[-32 -56  37  67 -54  -3 -75] result: -75, -32

[[-26  29  44  89]
 [-20  37  55   3]] result: 89, -20

[ 16 -20 -88 -18 -14 -33  13] result: 13, 16

[[-29  -2  90 -20 -45  85]
 [ 68  90  40  79  25  57]
 [ 28  25 -26  28  20 -19]] result: 85, 28

[-20  10  33 -10 -98  12 -54] result: -54, -20

[[ 44  81  49 -25]
 [-71 -46 -69 -44]
 [ 25 -50 -55 -59]] result: -25, 25

[-98  -9  68  -8] result: -8, -98

[  22 -102   10   17] result: 17, 22
---
[  1  84 -54  28  23  69  57] Out: 28, 84

[ 86  31  11  98 -24 -69 -63] Out: 98, 98

[[ 29  47   4   1 -19]
 [-57 -79  -1   0 -33]
 [-40 -28   0  -1 -23]] Out: -1, 47

[  7 -88 -45  32  70 -21 -94] Out: 32, 70

[-40 -83  54 -53 -63] Out: 54, 54

[ 98 -60   8   5   1] Out: 8, 98

[-89  13  23 -26  29] Out: 23, 29

[84 73 50 22 36] Out: 50, 84

[ -53  -38 -105   39    1   37  -54] Out: 39, 39
---
[ 54 100  84  39 -59 -83] ==> 39
[100   0  41   2] ==> 0
[ 9 -4 51 97 27] ==> 51
[ 87 -48 -52 -37 -10] ==> -52
[-82  36  -5  60] ==> 36
[ 25  58 -51 -70 -75] ==> -51
[ -1  34 -10  25  18 100] ==> 25
[-33  32 -18 -76   6] ==> -18
[   3 -103    0   59    4] ==> 0
---
[ -45   73  -94 -101  -92    8   62] ==> -45

[[-75 -27  19  39   5]
 [-39 -19  25  46 -54]
 [ 21  60   0   7 -75]] ==> 5

[ -28  -65   26  -94  -86 -106   62] ==> -65

[   8   35 -100  -33   12   54   37] ==> 12

[  7  79  26 -63  -8] ==> 7

[[ 54 -95  55 -27  80]
 [ 90  49 -75  47 -63]
 [ 56  77 -50 -15 -64]] ==> 47

[-30  97  16 -27 -33 -38 -94] ==> -30

[ 50  82   1 -24  88] ==> 50

[-16  -8  66  82 -42] ==> -8

[ 86  15 -22 -25  28] ==> 15
---
[[  8   8 -37  76]
 [  1   8 -21  83]
 [  0  -4  13   6]] yields 8

[[ 50  60 -58 -22 -25 -93  36]
 [ 32 -49 -15 -25 -65  38 -53]
 [ 79  -6 -46  74  62 -13  38]] yields -65

[[ -9 -31   5 -89  -8]
 [  3  10 -37  12   8]
 [ 34  -9 -27 -44  19]] yields -37

[[-10  -9  -1  -2  -6]
 [-45 -10  55 -16 -78]
 [ 29   6 -41  -1  19]] yields 55

[[63 10 90 93 42 28]
 [35 12 44 40 13 21]
 [45 15 80 72 24 21]] yields 40

[[  79  -70   19   24  -76  -17  -37]
 [ 103  -39   -7 -101  -57  -92   81]
 [  58   -3    9  -27  -46  -49   24]] yields -57
---
[100  60  56 -19 -45   6  10] result: 60
[ 61 -16 -90  11  70] result: -16
[  5  78 -31  11 -22] result: 78
[  80   48 -100   55   87  -20  -41] result: 48
[ 19   0 -13   0 -84] result: 0
[-89 -75 -57 -73] result: -75
[100  79  96  45  21  66] result: 79
[  2  44 -97 -67  33 -42 -33] result: 44
[ 35 -40 -87 -70   5  74] result: -40
---
[103, 153, 93, 101, 191, 3, 204] >> 101, 204

[-132, 204, -978, 916, -48] >> -978, 916

[42, 15, 23, 45, 84] >> 23, 84

[[44, 24, 41, 85, 62, 43, 32],
 [28, 55, 40, 29, 65, 41, 40],
 [45, 51, 53, 33, 39, 72, 37]] >> 29, 85

[41, 40, -34, -14, -48] >> -34, 41

[376, -180, 252, -562, 519, 332, 144] >> -562, 519

[5, 1, 4, 7, 3] >> 4, 7

[-240, 189, -526, 892, 90] >> -526, 892

[84, 2, 61, 56, 46] >> 61, 84

[569, 512, 658, -637, 361] >> 658, 658
---
[-17 -63  99   9  -1   3] -> 9
[ -33 -102  -37  -32] -> -102
[ -9  37 -35  82] -> 37
[ 38 -24 -80 -44  58   4 -30] -> 58
[  52 -101   76   44    5] -> 76
[-48 103  31 -87  -9 -18] -> -87
[-38  22  63  -4  32 -88] -> -4
---
[0.060, -0.107, -0.034, 0.041, 0.006, 0.123, 0.151] | -0.107
[8.943, 17.118, -13.714, 4.496] | 17.118
[-116.6, 122.6, -65.9, 47.5] | 122.6
[126.2, -129.7, 69.5, 29.2] | -129.7
[-4.443, 1.138, 15.632, -17.383] | 1.138
[0.05, 0.13, -0.10, 0.05, 0.10, 0.08] | 0.13
[-17.05, -76.04, 163.23, -9.25, -163.63, -131.44] | -76.04
---
[[-61  78 -21  -3 -66  42]
 [ 35 -23  59  58 -80  83]
 [ 26  30 -44 -77  49  58]] Answer: 30

[ 70  70  94 -22 -47  15 -13] Answer: 70

[-78  -4 -31 -16 -73  49] Answer: -4

[-4 -6 45 93 58] Answer: -6

[  -4   -6  -85 -100   -3   51   27] Answer: -6

[[ -5  45  32 -33  -4  13  97]
 [ 26   5 -22 -49   0 -73  70]] Answer: 5

[ 89 -48 -82 -14] Answer: -48

[-92  -5  76 -58  69] Answer: -5
